Below is a small trained network, with its code and all its weights. Each question gives an input and a target symbol and asks what happens when units are switched off, that is, made to give their printed mean instead of their output.

import numpy as np


def w(rows, s, z=0):
    codes = np.array(rows[::2]) - 128.0
    scale = np.full(codes.shape[1], s)
    scale[-1] = z or s
    return codes * scale


def f(y):
    return y / 2 * (1 + np.tanh(0.7978845608 * (y + 0.044715 * y**3)))


def softmax(a):
    e = np.exp(a - a.max(-1, keepdims=True))
    return e / e.sum(-1, keepdims=True)


def log_softmax(a):
    a = a - a.max(-1, keepdims=True)
    return a - np.log(np.exp(a).sum(-1, keepdims=True))


def net(x, mask):
    ids = ['Ωβεζηπστ'.index(c) for c in x.split()]
    T = len(ids)
    res = E[ids] + P[:T]
    u = 0
    for l in range(3):
        q, k, v = (res @ M[l].T for M in (Q, K, V))
        z = softmax(np.where(np.tri(T) > 0, q @ k.T / 3**0.5, -1e9)) @ v
        res = res + np.where(mask[u], z, O[l][:, -1]) @ O[l][:, :-1]
        u += 1
        y = f(res @ A[l][:, :-1].T + A[l][:, -1])
        res = res + np.where(mask[u : u + 8], y, B[l][:, -1]) @ B[l][:, :-1]
        u += 8
    return log_softmax(res[-1] @ U[:, :-1].T + U[:, -1])


Q, K, V, O, A, B = {}, {}, {}, {}, {}, {}
E = w([
[186,180,164,171,95,184,185],'Ω',
[114,89,199,75,117,94,201],'β',
[85,187,181,223,189,106,56],'ε',
[83,197,149,168,214,142,117],'ζ',
[87,152,138,79,219,172,171],'η',
[191,169,76,64,105,87,127],'π',
[42,6,82,147,105,86,99],'σ',
[116,100,26,181,136,199,173],'τ',
],0.016)
P = w([
[254,22,97,208,234,74,227],'0',
[172,172,142,235,167,40,170],'1',
[170,152,146,206,163,75,166],'2',
[163,156,147,178,151,93,147],'3',
[151,151,157,158,139,118,141],'4',
[140,144,168,137,125,137,127],'5',
[120,142,169,119,112,157,123],'6',
[105,139,174,98,97,174,121],'7',
[95,128,179,86,80,189,109],'8',
[82,129,184,62,68,208,106],'9',
[66,128,181,44,51,217,99],'10',
[51,132,196,44,37,229,88],'11',
[40,130,190,17,27,240,96],'12',
],0.008)
Q[0] = w([
[37,140,112,179,171,189,191],'L0H1',
[144,162,112,194,219,122,254],'L0H1',
[182,67,126,173,109,124,91],'L0H1',
],0.0058)
K[0] = w([
[143,101,134,106,55,206,15],'L0H1',
[183,134,207,146,138,190,176],'L0H1',
[242,63,138,254,158,96,33],'L0H1',
],0.0042)
V[0] = w([
[111,166,44,129,82,144,121],'L0H1',
[154,155,243,150,2,252,150],'L0H1',
[88,49,148,169,88,107,144],'L0H1',
],0.0049)
O[0] = w([
[72,130,174,78,143,104,175,4],'L0H1',
[35,157,126,98,2,118,108,215],'L0H1',
[173,85,191,110,178,216,137,171],'L0H1',
],0.007,0.0019)
A[0] = w([
[24,170,165,50,210,116,136,7],'L0N1',
[160,254,130,116,114,190,227,102],'L0N2',
[90,39,12,120,149,38,68,17],'L0N3',
[128,181,204,181,58,31,191,77],'L0N4',
[62,173,152,196,140,136,146,154],'L0N5',
[171,96,102,69,199,247,139,1],'L0N6',
[117,43,21,106,90,133,165,56],'L0N7',
[199,71,72,45,160,29,140,104],'L0N8',
],0.0075,0.0046)
B[0] = w([
[196,141,83,118,148,55,14,154],'L0N1',
[154,41,169,234,119,108,7,255],'L0N2',
[109,139,116,203,55,73,152,152],'L0N3',
[151,40,125,114,169,181,186,191],'L0N4',
[166,113,36,19,142,121,82,193],'L0N5',
[79,254,134,219,114,104,138,134],'L0N6',
[148,199,125,208,105,155,173,150],'L0N7',
[92,180,159,146,121,129,222,153],'L0N8',
],0.0075,0.0061)
Q[1] = w([
[146,211,109,96,174,121,63],'L1H1',
[105,144,130,125,136,173,201],'L1H1',
[34,159,147,117,247,67,89],'L1H1',
],0.011)
K[1] = w([
[149,89,55,185,246,63,172],'L1H1',
[120,142,126,152,112,138,46],'L1H1',
[254,99,142,241,245,50,204],'L1H1',
],0.008)
V[1] = w([
[199,144,84,71,182,112,61],'L1H1',
[201,136,93,197,95,149,72],'L1H1',
[165,84,254,128,102,110,101],'L1H1',
],0.0087)
O[1] = w([
[141,90,155,47,168,186,80,1],'L1H1',
[218,182,63,112,7,162,205,232],'L1H1',
[116,71,254,103,103,6,69,247],'L1H1',
],0.0082,0.0053)
A[1] = w([
[148,120,107,43,254,210,72,2],'L1N1',
[15,182,103,141,235,130,84,52],'L1N2',
[117,43,127,93,74,192,191,150],'L1N3',
[108,126,170,67,103,109,197,83],'L1N4',
[98,182,148,93,111,139,249,73],'L1N5',
[86,130,55,139,136,102,77,214],'L1N6',
[145,82,211,131,85,157,189,125],'L1N7',
[104,169,83,92,115,147,94,146],'L1N8',
],0.0092,0.0081)
B[1] = w([
[98,52,144,103,120,143,254,148],'L1N1',
[71,234,54,58,117,132,11,158],'L1N2',
[122,159,98,137,166,71,70,199],'L1N3',
[150,79,65,117,72,204,108,158],'L1N4',
[156,89,158,53,170,90,56,152],'L1N5',
[133,160,140,135,135,108,178,176],'L1N6',
[118,68,41,114,122,169,95,249],'L1N7',
[222,102,123,208,190,130,174,151],'L1N8',
],0.0085,0.012)
Q[2] = w([
[131,254,175,142,147,213,125],'L2H1',
[75,105,152,217,72,151,198],'L2H1',
[220,113,209,220,100,148,44],'L2H1',
],0.0079)
K[2] = w([
[215,177,64,112,152,135,169],'L2H1',
[80,156,56,144,56,173,137],'L2H1',
[136,99,93,110,12,106,96],'L2H1',
],0.011)
V[2] = w([
[115,147,188,163,172,196,64],'L2H1',
[221,105,75,120,197,166,40],'L2H1',
[118,95,116,2,89,70,73],'L2H1',
],0.0077)
O[2] = w([
[136,71,31,103,72,64,176,2],'L2H1',
[80,117,101,88,239,60,145,250],'L2H1',
[185,132,127,202,254,110,214,168],'L2H1',
],0.007,0.0077)
A[2] = w([
[103,152,183,112,179,234,148,111],'L2N1',
[133,57,141,102,100,121,73,134],'L2N2',
[67,196,85,126,139,112,103,107],'L2N3',
[57,147,94,81,141,159,187,7],'L2N4',
[120,83,202,64,91,99,126,26],'L2N5',
[175,113,186,179,114,67,136,156],'L2N6',
[166,127,64,118,91,210,207,104],'L2N7',
[155,83,160,116,180,246,84,131],'L2N8',
],0.011)
B[2] = w([
[228,39,129,87,65,180,55,143],'L2N1',
[202,201,104,160,180,146,87,221],'L2N2',
[194,44,156,200,83,109,150,223],'L2N3',
[20,179,57,64,110,82,124,151],'L2N4',
[104,130,158,175,53,150,219,133],'L2N5',
[115,119,104,36,95,172,162,244],'L2N6',
[56,142,197,165,183,217,117,159],'L2N7',
[1,151,124,137,45,65,176,221],'L2N8',
],0.0096,0.011)
U = w([
[211,70,50,87,124,147,76,109],'Ω',
[116,32,159,149,146,114,229,150],'β',
[74,146,104,95,159,132,58,96],'ε',
[75,185,61,139,143,74,99,94],'ζ',
[94,147,145,155,167,76,48,122],'η',
[135,254,159,82,177,87,130,255],'π',
[140,187,128,134,23,83,188,86],'σ',
[95,182,111,214,206,182,135,136],'τ',
],0.0064,0.0073)

Each question gives the input, a string of symbols that net reads in full, and the target symbol t.
The units are the heads (3 rows each of Q, K, V and O) and the neurons (one row each of A and B). Each row of codes is followed by its name. A weight is (code - 128) times the scale printed after its matrix; where a second scale follows, it is the last column's (O, A, B and U).
mask holds one flag per unit, layer by layer, with each layer's heads first. A switched-off unit (its flag False) gives its mean, the last column of its rows in O or B, instead of its output. The means were averaged over made-up inputs and are rounded, as every weight is.
A unit's drop is (log p(t) with every unit on - log p(t) with that unit switched off) / (log p(t) with every unit on - log p(t) with every unit switched off).
The circuit of an input: a set's keep is (log p(t) with only the set's units on - log p(t) with every unit switched off) / (log p(t) with every unit on - log p(t) with every unit switched off). Starting from the 12 units with the biggest drops (on a tie, the unit counted first), units are removed one at a time, each time the one whose removal leaves the highest keep (on an exact tie, the one counted first), for as long as the keep stays at least 0.8.
units of the circuit, in order: the units of the circuit, biggest drop first
top k neurons: the k neurons with the biggest drops, biggest first
k most important neurons of layer l: the k neurons of layer l with the biggest drops, biggest first
input Ω β Ω β ζ τ σ β Ω σ τ, target σ: units of the circuit, in order -> L2H1, L1N7, L0N7
input τ Ω η π Ω η β Ω ζ ζ, target τ: units of the circuit, in order -> L1H1, L2N7
input σ β π η Ω π Ω β σ π τ ζ, target σ: units of the circuit, in order -> L1H1, L2H1, L0N3, L0N7
input ζ β β ε σ β Ω σ η Ω, target σ: units of the circuit, in order -> L2N8, L2H1, L0N2, L0N3
input ζ Ω Ω β Ω Ω Ω τ Ω τ Ω, target τ: units of the circuit, in order -> L1H1, L2N7
input η ε Ω Ω Ω π η π Ω σ ζ, target ζ: top 4 neurons -> L2N4, L0N6, L1N2, L0N8
input ε π σ η Ω β τ, target τ: units of the circuit, in order -> L2N7, L1H1, L0N4
input π Ω Ω Ω ζ Ω η β Ω β ε, target Ω: units of the circuit, in order -> L1H1, L2N1
input ζ ζ η π ζ Ω, target Ω: most important neuron of layer 2 -> L2N7
input ε β β η τ, target τ: units of the circuit, in order -> L2N7, L1H1
input Ω β π σ η σ β Ω η ε β Ω β, target Ω: 2 most important neurons of layer 2 -> L2N2, L2N8
input ε β ζ η, target β: top 3 neurons -> L1N1, L0N2, L0N5
input Ω Ω η, target π: top 4 neurons -> L1N7, L2N3, L0N1, L0N4
input π Ω ε σ σ β Ω ε, target Ω: units of the circuit, in order -> L2N1, L1H1
input ζ τ Ω τ Ω ζ η η ε, target ε: top neuron -> L1N1
input Ω ζ Ω, target ζ: top 2 neurons -> L0N5, L2N8
input ζ Ω η ε σ Ω Ω ζ Ω η η η, target ε: top 3 neurons -> L1N1, L0N2, L2N7
input τ Ω Ω β β β β σ π ε, target τ: top 4 neurons -> L1N8, L2N7, L0N5, L0N6
input η β Ω β, target Ω: top 3 neurons -> L2N2, L1N3, L0N2
input ζ Ω σ Ω ζ τ σ π π ε Ω ε, target ε: top 4 neurons -> L0N2, L1N1, L0N5, L2N7
input β σ β β Ω π ε ζ, target η: 2 most important neurons of layer 1 -> L1N2, L1N7
input β Ω η Ω η η, target η: 2 most important neurons of layer 2 -> L2N3, L2N6
input η Ω ε, target ζ: top 3 neurons -> L2N4, L0N6, L0N2
input τ Ω η, target τ: units of the circuit, in order -> L1H1, L2N7
input σ π β σ β, target σ: 4 most important neurons of layer 2 -> L2N8, L2N5, L2N2, L2N7
input ε η ζ, target β: top 3 neurons -> L1N1, L0N5, L0N2
input τ β Ω η β β η, target τ: units of the circuit, in order -> L2N7, L1H1
input σ Ω ζ Ω, target ζ: top 2 neurons -> L2N8, L0N5
input σ τ Ω β β Ω, target β: top 2 neurons -> L1N4, L0N5
input ζ Ω Ω Ω η Ω η τ Ω ζ, target ε: 3 most important neurons of layer 1 -> L1N1, L1N3, L1N2
